Here is a tiny trained network, its code and every weight. The questions are about switching its units off for an input and a class, where a switched-off unit gives its printed mean instead of its output.

import numpy as np


def w(rows, s, z=0):
    codes = np.array(rows[::2]) - 128.0
    scale = np.full(codes.shape[1], s)
    scale[-1] = z or s
    return codes * scale


def f(y):
    return np.maximum(y, 0)


def log_softmax(a):
    a = a - a.max(-1, keepdims=True)
    return a - np.log(np.exp(a).sum(-1, keepdims=True))


def net(x, mask):
    res = np.array(x, float).reshape(1, 4) / 4 @ E
    y = f(res @ A[0][:, :-1].T + A[0][:, -1])
    res = res + np.where(mask, y, B[0][:, -1]) @ B[0][:, :-1]
    return log_softmax(res[-1] @ U[:, :-1].T + U[:, -1])


A, B = {}, {}
E = w([
[8,142,194,78],'x0',
[72,21,141,191],'x1',
[202,125,245,124],'x2',
[139,38,114,37],'x3',
],0.011)
A[0] = w([
[223,135,66,205,145],'N0',
[188,139,252,121,46],'N1',
[101,63,167,195,113],'N2',
[172,254,113,20,55],'N3',
[68,168,11,110,81],'N4',
[124,211,158,210,2],'N5',
[53,194,194,133,33],'N6',
[178,70,113,41,189],'N7',
[29,185,173,122,72],'N8',
[70,126,163,50,24],'N9',
[92,203,153,248,106],'N10',
],0.013,0.0021)
B[0] = w([
[253,133,155,122,237],'N0',
[58,245,153,174,219],'N1',
[99,73,58,200,206],'N2',
[91,22,71,203,248],'N3',
[69,227,194,160,224],'N4',
[76,104,150,38,196],'N5',
[219,132,132,115,208],'N6',
[92,136,142,33,219],'N7',
[225,123,139,152,218],'N8',
[202,125,113,92,197],'N9',
[69,99,98,52,220],'N10',
],0.018,0.014)
U = w([
[83,93,130,6,254],'0',
[225,133,144,138,108],'1',
[79,222,157,205,153],'2',
[92,31,88,226,46],'3',
],0.012,0.0026)

Each question gives the input, the list of numbers given to net, and the class t.
The units are the neurons (one row each of A and B). Each row of codes is followed by its name. A weight is (code - 128) times the scale printed after its matrix; where a second scale follows, it is the last column's (A, B and U).
mask holds one flag per neuron, in row order. A switched-off neuron (its flag False) gives its mean, the last column of its row in B, instead of its output. The means were averaged over made-up inputs and are rounded, as every weight is.
A unit's drop is (log p(t) with every unit on - log p(t) with that unit switched off) / (log p(t) with every unit on - log p(t) with every unit switched off).
The circuit of an input: a set's keep is (log p(t) with only the set's units on - log p(t) with every unit switched off) / (log p(t) with every unit on - log p(t) with every unit switched off). Starting from all 11 units, units are removed one at a time, each time the one whose removal leaves the highest keep (on an exact tie, the one counted first), for as long as the keep stays at least 0.8.
circuit, biggest first: the units of the circuit, biggest drop first
top k neurons: the k neurons with the biggest drops, biggest first
drop of u: that unit's drop, to one decimal
input [4,8,-1,6], class 3: circuit, biggest first -> [N2]
input [-5,-5,4,6], class 0: top 3 neurons -> [N7; N8; N2]
input [1,-3,-3,1], class 2: top 2 neurons -> [N4; N2]
input [6,-1,-6,-7], class 0: top 3 neurons -> [N10; N5; N0]
input [8,8,-4,6], class 1: circuit, biggest first -> [N9; N8]
input [-2,5,7,-7], class 0: top 2 neurons -> [N10; N5]
input [7,-1,-7,-7], class 0: top 3 neurons -> [N10; N5; N0]
input [4,5,-2,-7], class 0: top 2 neurons -> [N10; N3]
input [4,1,7,6], class 2: top 3 neurons -> [N1; N10; N5]
input [7,7,-2,1], class 1: top 3 neurons -> [N3; N8; N9]
input [7,-5,7,2], class 1: top 2 neurons -> [N9; N6]
input [6,7,-3,6], class 3: top 4 neurons -> [N2; N0; N5; N10]
input [-1,0,-7,5], class 2: drop of N3 -> 0.0
input [4,-1,0,-3], class 1: circuit, biggest first -> [N8]
input [8,-6,3,-7], class 1: drop of N8 -> 3.7
input [-7,4,-8,-6], class 2: drop of N7 -> 0.6
